Here is a tiny trained network, its code and every weight. The questions are about switching its units off for an input and a class, where a switched-off unit gives its printed mean instead of its output.

import numpy as np


def w(rows, s, z=0):
    codes = np.array(rows[::2]) - 128.0
    scale = np.full(codes.shape[1], s)
    scale[-1] = z or s
    return codes * scale


def f(y):
    return y / 2 * (1 + np.tanh(0.7978845608 * (y + 0.044715 * y**3)))


def log_softmax(a):
    a = a - a.max(-1, keepdims=True)
    return a - np.log(np.exp(a).sum(-1, keepdims=True))


def net(x, mask):
    res = np.array(x, float).reshape(1, 3) / 4 @ E
    y = f(res @ A[0][:, :-1].T + A[0][:, -1])
    res = res + np.where(mask, y, B[0][:, -1]) @ B[0][:, :-1]
    return log_softmax(res[-1] @ U[:, :-1].T + U[:, -1])


A, B = {}, {}
E = w([
[3,127,120,202,81,131,151],'x0',
[128,208,95,99,40,183,204],'x1',
[163,167,119,193,48,164,60],'x2',
],0.014)
A[0] = w([
[47,134,135,61,172,120,173,106],'n0',
[68,99,163,157,189,96,166,207],'n1',
[85,175,156,78,91,140,145,93],'n2',
[251,157,183,54,137,134,203,150],'n3',
[88,59,150,192,65,160,124,55],'n4',
[53,92,103,144,107,124,80,170],'n5',
[186,148,165,175,126,179,75,83],'n6',
[49,71,164,162,160,76,150,182],'n7',
[193,127,102,102,104,156,68,255],'n8',
[211,108,78,69,157,173,153,50],'n9',
[44,153,120,170,61,190,180,245],'n10',
[70,124,97,106,178,103,183,79],'n11',
],0.012,0.0047)
B[0] = w([
[34,54,174,20,185,133,167,189],'n0',
[62,85,182,83,186,38,105,198],'n1',
[119,94,139,136,140,195,202,170],'n2',
[218,240,123,203,25,51,86,234],'n3',
[204,203,66,255,50,181,112,177],'n4',
[171,165,168,152,133,127,106,179],'n5',
[89,36,145,68,226,101,62,179],'n6',
[186,132,244,103,177,14,74,204],'n7',
[162,113,177,165,169,27,112,203],'n8',
[194,146,124,116,58,103,99,192],'n9',
[150,214,129,194,166,137,234,253],'n10',
[48,92,178,89,181,128,135,177],'n11',
],0.0084,0.019)
U = w([
[144,80,109,72,94,75,174,35],'0',
[54,144,44,41,139,209,87,16],'1',
[88,111,64,68,136,196,120,1],'2',
[139,26,117,167,145,148,121,9],'3',
[111,193,75,170,103,215,250,115],'4',
[97,69,190,84,194,72,142,230],'5',
[187,186,156,179,96,77,103,226],'6',
[90,77,143,77,120,139,84,19],'7',
],0.011,0.0032)

Each question gives the input, the list of numbers given to net, and the class t.
The units are the neurons (one row each of A and B). Each row of codes is followed by its name. A weight is (code - 128) times the scale printed after its matrix; where a second scale follows, it is the last column's (A, B and U).
mask holds one flag per neuron, in row order. A switched-off neuron (its flag False) gives its mean, the last column of its row in B, instead of its output. The means were averaged over made-up inputs and are rounded, as every weight is.
A unit's drop is (log p(t) with every unit on - log p(t) with that unit switched off) / (log p(t) with every unit on - log p(t) with every unit switched off).
most important unit: the unit with the biggest drop
top k neurons: the k neurons with the biggest drops, biggest first
drop of u: that unit's drop, to one decimal
input [5,7,-6], class 5: most important unit => n0
input [-8,-6,-7], class 6: top 3 neurons => n3; n9; n6
input [3,1,6], class 4: top 2 neurons => n7; n3
input [-1,-1,-1], class 5: top 2 neurons => n3; n4
input [-3,-3,5], class 5: top 3 neurons => n3; n6; n4
input [-6,-5,8], class 5: top 2 neurons => n6; n4
input [4,2,-2], class 5: top 3 neurons => n3; n7; n0
input [7,7,-7], class 5: top 2 neurons => n0; n11
input [-1,7,1], class 4: drop of n7 => 0.2
input [-5,-6,6], class 5: drop of n6 => 0.6
input [-1,-4,7], class 3: drop of n3 => 0.5
